Below is a small trained network, with its code and all its weights. Each question gives an input and a class and asks what happens when units are switched off, that is, made to give their printed mean instead of their output.

import numpy as np


def w(rows, s, z=0):
    codes = np.array(rows[::2]) - 128.0
    scale = np.full(codes.shape[1], s)
    scale[-1] = z or s
    return codes * scale


def norm(h):
    return h / np.sqrt((h * h).mean(-1, keepdims=True) + 1e-5)


def f(y):
    return np.maximum(y, 0)


def log_softmax(a):
    a = a - a.max(-1, keepdims=True)
    return a - np.log(np.exp(a).sum(-1, keepdims=True))


def net(x, mask):
    res = np.array(x, float).reshape(1, 5) / 4 @ E
    u = 0
    for l in range(2):
        y = f(norm(res) @ A[l][:, :-1].T + A[l][:, -1])
        res = res + np.where(mask[u : u + 10], y, B[l][:, -1]) @ B[l][:, :-1]
        u += 10
    return log_softmax(norm(res)[-1] @ U[:, :-1].T + U[:, -1])


A, B = {}, {}
E = w([
[250,159,43,146,127,103,101],'x0',
[126,127,127,126,130,123,125],'x1',
[159,136,121,170,254,187,90],'x2',
[209,45,205,120,131,97,131],'x3',
[129,130,130,131,130,126,132],'x4',
],0.0059)
A[0] = w([
[59,218,105,173,206,195,126,80],'L0N1',
[120,253,32,159,89,115,106,35],'L0N2',
[176,68,179,156,194,165,62,49],'L0N3',
[225,154,53,106,185,162,68,37],'L0N4',
[210,153,61,126,166,135,107,52],'L0N5',
[73,101,193,78,69,130,133,85],'L0N6',
[110,110,106,126,126,116,113,95],'L0N7',
[58,125,132,64,38,107,164,109],'L0N8',
[227,184,46,120,34,57,153,92],'L0N9',
[191,93,100,107,104,88,189,1],'L0N10',
],0.0055,0.0051)
B[0] = w([
[62,103,180,198,112,155,3,236],'L0N1',
[74,110,40,43,140,169,216,207],'L0N2',
[109,64,42,50,134,127,152,186],'L0N3',
[71,148,169,196,48,22,239,198],'L0N4',
[104,151,167,162,27,103,202,183],'L0N5',
[220,144,86,181,132,114,130,200],'L0N6',
[107,120,129,135,121,128,141,128],'L0N7',
[160,159,56,205,150,104,171,230],'L0N8',
[82,85,126,13,179,232,18,253],'L0N9',
[195,176,196,112,103,84,45,147],'L0N10',
],0.0055,0.0044)
A[1] = w([
[96,233,75,188,139,118,178,2],'L1N1',
[152,97,135,143,78,135,164,92],'L1N2',
[106,178,65,184,140,138,177,15],'L1N3',
[143,50,162,145,160,90,186,152],'L1N4',
[182,110,130,157,120,90,197,94],'L1N5',
[146,93,198,74,222,171,130,43],'L1N6',
[220,101,169,151,118,75,172,130],'L1N7',
[228,96,191,66,127,124,30,78],'L1N8',
[96,163,91,167,106,140,149,77],'L1N9',
[107,255,131,100,110,133,72,160],'L1N10',
],0.0079,0.0032)
B[1] = w([
[253,148,253,88,33,77,99,229],'L1N1',
[131,159,126,138,154,148,60,178],'L1N2',
[193,155,208,122,114,35,89,210],'L1N3',
[145,83,27,68,162,157,110,242],'L1N4',
[58,113,145,173,203,204,74,213],'L1N5',
[179,168,36,55,26,68,220,193],'L1N6',
[11,137,145,240,208,221,98,253],'L1N7',
[124,232,210,175,60,35,173,249],'L1N8',
[182,129,165,111,136,63,127,213],'L1N9',
[188,70,140,138,183,136,216,224],'L1N10',
],0.0056,0.0046)
U = w([
[175,189,202,132,59,54,108,30],'0',
[68,111,136,203,201,192,96,130],'1',
[128,88,38,9,131,148,159,255],'2',
],0.011,0.00071)

Each question gives the input, the list of numbers given to net, and the class t.
The units are the neurons (one row each of A and B). Each row of codes is followed by its name. A weight is (code - 128) times the scale printed after its matrix; where a second scale follows, it is the last column's (A, B and U).
mask holds one flag per neuron, layer by layer. A switched-off neuron (its flag False) gives its mean, the last column of its row in B, instead of its output. The means were averaged over made-up inputs and are rounded, as every weight is.
A unit's drop is (log p(t) with every unit on - log p(t) with that unit switched off) / (log p(t) with every unit on - log p(t) with every unit switched off).
The circuit of an input: a set's keep is (log p(t) with only the set's units on - log p(t) with every unit switched off) / (log p(t) with every unit on - log p(t) with every unit switched off). Starting from the 12 units with the biggest drops (on a tie, the unit counted first), units are removed one at a time, each time the one whose removal leaves the highest keep (on an exact tie, the one counted first), for as long as the keep stays at least 0.8.
units of the circuit, in order: the units of the circuit, biggest drop first
top k neurons: the k neurons with the biggest drops, biggest first
k most important neurons of layer l: the k neurons of layer l with the biggest drops, biggest first
drop when u is switched off: that unit's drop, to one decimal
input [-1,-5,3,6,1], class 2: units of the circuit, in order : (L1N6 L1N4)
input [1,3,1,-6,-7], class 0: units of the circuit, in order : (L1N1)
input [-5,3,-1,5,6], class 1: top 3 neurons : (L0N9 L1N7 L0N6)
input [0,-7,0,7,-5], class 1: top 3 neurons : (L0N9 L1N7 L0N1)
input [-5,-7,-7,1,-4], class 1: top 2 neurons : (L1N5 L1N7)
input [-2,-3,-7,1,-2], class 1: 3 most important neurons of layer 1 : (L1N5 L1N7 L1N8)
input [-1,8,-2,7,-6], class 1: top 2 neurons : (L0N9 L1N7)
input [8,-8,4,7,1], class 1: top 2 neurons : (L1N7 L0N4)
input [1,4,7,-1,-5], class 0: 2 most important neurons of layer 0 : (L0N4 L0N9)
input [3,-6,-5,-8,8], class 2: top 2 neurons : (L0N9 L0N2)
input [-7,0,0,-8,-7], class 0: top 3 neurons : (L0N9 L1N1 L1N7)
input [1,6,1,-2,5], class 0: drop when L0N9 is switched off : 0.1
input [5,7,-8,-3,-3], class 2: drop when L0N9 is switched off : 0.3
input [7,-5,3,-4,-3], class 0: drop when L0N4 is switched off : 0.5
input [7,1,-7,-5,0], class 2: top neuron : (L0N9)
